Here is a tiny trained network, its code and every weight. The questions are about switching its units off for an input and a class, where a switched-off unit gives its printed mean instead of its output.

import numpy as np


def w(rows, s, z=0):
    codes = np.array(rows[::2]) - 128.0
    scale = np.full(codes.shape[1], s)
    scale[-1] = z or s
    return codes * scale


def f(y):
    return np.maximum(y, 0)


def log_softmax(a):
    a = a - a.max(-1, keepdims=True)
    return a - np.log(np.exp(a).sum(-1, keepdims=True))


def net(x, mask):
    res = np.array(x, float).reshape(1, 6) / 4 @ E
    y = f(res @ A[0][:, :-1].T + A[0][:, -1])
    res = res + np.where(mask, y, B[0][:, -1]) @ B[0][:, :-1]
    return log_softmax(res[-1] @ U[:, :-1].T + U[:, -1])


A, B = {}, {}
E = w([
[129,135,127,131,133,123,114,131,133,140,127,120],'x0',
[121,112,131,117,130,137,129,128,127,128,120,131],'x1',
[183,71,19,148,101,81,191,110,105,255,56,176],'x2',
[171,49,42,156,69,226,124,128,224,139,215,85],'x3',
[197,162,116,75,81,171,59,85,57,90,91,117],'x4',
[127,142,116,132,122,120,137,140,122,120,131,113],'x5',
],0.014)
A[0] = w([
[177,99,46,125,115,80,161,96,65,205,59,179,4],'neuron 0',
[157,117,106,93,148,74,125,138,166,93,145,134,101],'neuron 1',
[1,107,150,179,228,87,195,168,184,150,176,149,162],'neuron 2',
[196,90,82,118,77,222,97,123,195,130,204,77,92],'neuron 3',
[101,161,196,130,201,47,180,153,78,164,61,169,32],'neuron 4',
[116,140,145,139,130,99,128,136,132,99,142,152,68],'neuron 5',
[135,169,173,73,137,123,48,131,47,53,127,130,142],'neuron 6',
[205,87,61,92,81,70,170,98,73,213,52,153,137],'neuron 7',
[77,120,197,151,209,95,203,179,181,133,144,125,8],'neuron 8',
[113,175,205,115,154,88,149,147,79,171,75,164,214],'neuron 9',
[78,112,177,125,150,136,103,142,167,92,195,81,29],'neuron 10',
[174,36,50,146,107,137,214,125,191,225,163,113,90],'neuron 11',
[125,68,54,197,86,119,167,162,206,182,150,169,95],'neuron 12',
[185,88,97,137,82,193,95,130,195,100,179,79,16],'neuron 13',
],0.0098,0.015)
B[0] = w([
[127,136,245,75,42,49,59,145,117,10,122,73,205],'neuron 0',
[135,106,138,128,121,140,124,116,113,133,125,149,129],'neuron 1',
[109,89,143,149,36,88,138,170,189,100,120,161,246],'neuron 2',
[105,109,138,140,58,96,120,207,184,97,115,161,243],'neuron 3',
[102,78,62,192,109,184,181,188,175,188,166,162,216],'neuron 4',
[113,128,134,113,126,107,132,85,125,133,111,107,139],'neuron 5',
[141,199,112,84,161,111,113,88,95,159,116,115,239],'neuron 6',
[79,103,122,194,101,139,149,168,209,146,129,191,251],'neuron 7',
[164,149,185,86,142,74,46,111,88,79,137,110,176],'neuron 8',
[172,164,134,59,114,96,95,137,96,99,139,90,252],'neuron 9',
[104,82,97,170,115,173,174,160,157,160,134,172,182],'neuron 10',
[143,143,96,106,210,185,173,87,106,190,125,107,235],'neuron 11',
[134,176,81,110,191,182,140,86,85,175,140,84,213],'neuron 12',
[119,130,192,109,65,44,75,140,99,96,125,128,198],'neuron 13',
],0.013,0.022)
U = w([
[126,137,203,103,77,53,95,150,102,72,117,122,164],'0',
[112,103,100,246,78,132,152,171,167,133,115,191,225],'1',
[151,160,80,101,253,166,146,38,31,162,113,99,5],'2',
],0.012,0.0012)

Each question gives the input, the list of numbers given to net, and the class t.
The units are the neurons (one row each of A and B). Each row of codes is followed by its name. A weight is (code - 128) times the scale printed after its matrix; where a second scale follows, it is the last column's (A, B and U).
mask holds one flag per neuron, in row order. A switched-off neuron (its flag False) gives its mean, the last column of its row in B, instead of its output. The means were averaged over made-up inputs and are rounded, as every weight is.
A unit's drop is (log p(t) with every unit on - log p(t) with that unit switched off) / (log p(t) with every unit on - log p(t) with every unit switched off).
The circuit of an input: a set's keep is (log p(t) with only the set's units on - log p(t) with every unit switched off) / (log p(t) with every unit on - log p(t) with every unit switched off). Starting from the 12 units with the biggest drops (on a tie, the unit counted first), units are removed one at a time, each time the one whose removal leaves the highest keep (on an exact tie, the one counted first), for as long as the keep stays at least 0.8.
circuit, biggest first: the units of the circuit, biggest drop first
most important unit: the unit with the biggest drop
k most important neurons: the k neurons with the biggest drops, biggest first
drop when u is switched off: that unit's drop, to one decimal
input [1,6,2,1,4,5], class 1: most important unit : neuron 9
input [-3,-6,8,6,-4,-4], class 2: 2 most important neurons : [neuron 11; neuron 12]
input [3,1,-2,2,-1,-8], class 1: 4 most important neurons : [neuron 0; neuron 9; neuron 8; neuron 6]
input [1,-5,3,-8,0,3], class 1: 3 most important neurons : [neuron 4; neuron 7; neuron 13]
input [1,-6,-8,6,-2,2], class 1: 2 most important neurons : [neuron 10; neuron 0]
input [-3,-2,8,-8,0,-3], class 1: 3 most important neurons : [neuron 4; neuron 7; neuron 13]
input [-1,7,-2,8,1,6], class 0: 3 most important neurons : [neuron 13; neuron 4; neuron 7]
input [-8,3,6,-5,-1,-6], class 1: 2 most important neurons : [neuron 7; neuron 4]
input [3,6,2,-1,-1,-4], class 1: 4 most important neurons : [neuron 0; neuron 13; neuron 8; neuron 6]
input [-2,5,-7,1,-7,-3], class 1: 4 most important neurons : [neuron 10; neuron 0; neuron 9; neuron 2]
input [-4,2,-3,3,-1,-7], class 1: 2 most important neurons : [neuron 0; neuron 9]
input [-5,-8,0,5,1,8], class 0: 4 most important neurons : [neuron 4; neuron 7; neuron 13; neuron 3]
input [-7,8,1,-4,-3,-1], class 1: 2 most important neurons : [neuron 4; neuron 0]
input [3,7,3,4,-7,-1], class 2: circuit, biggest first : [neuron 11]
input [-4,5,3,2,-7,-4], class 2: drop when neuron 12 is switched off : 0.4
input [4,2,4,6,-8,-2], class 2: drop when neuron 10 is switched off : 0.0
input [6,4,5,5,-3,2], class 2: drop when neuron 11 is switched off : 0.9
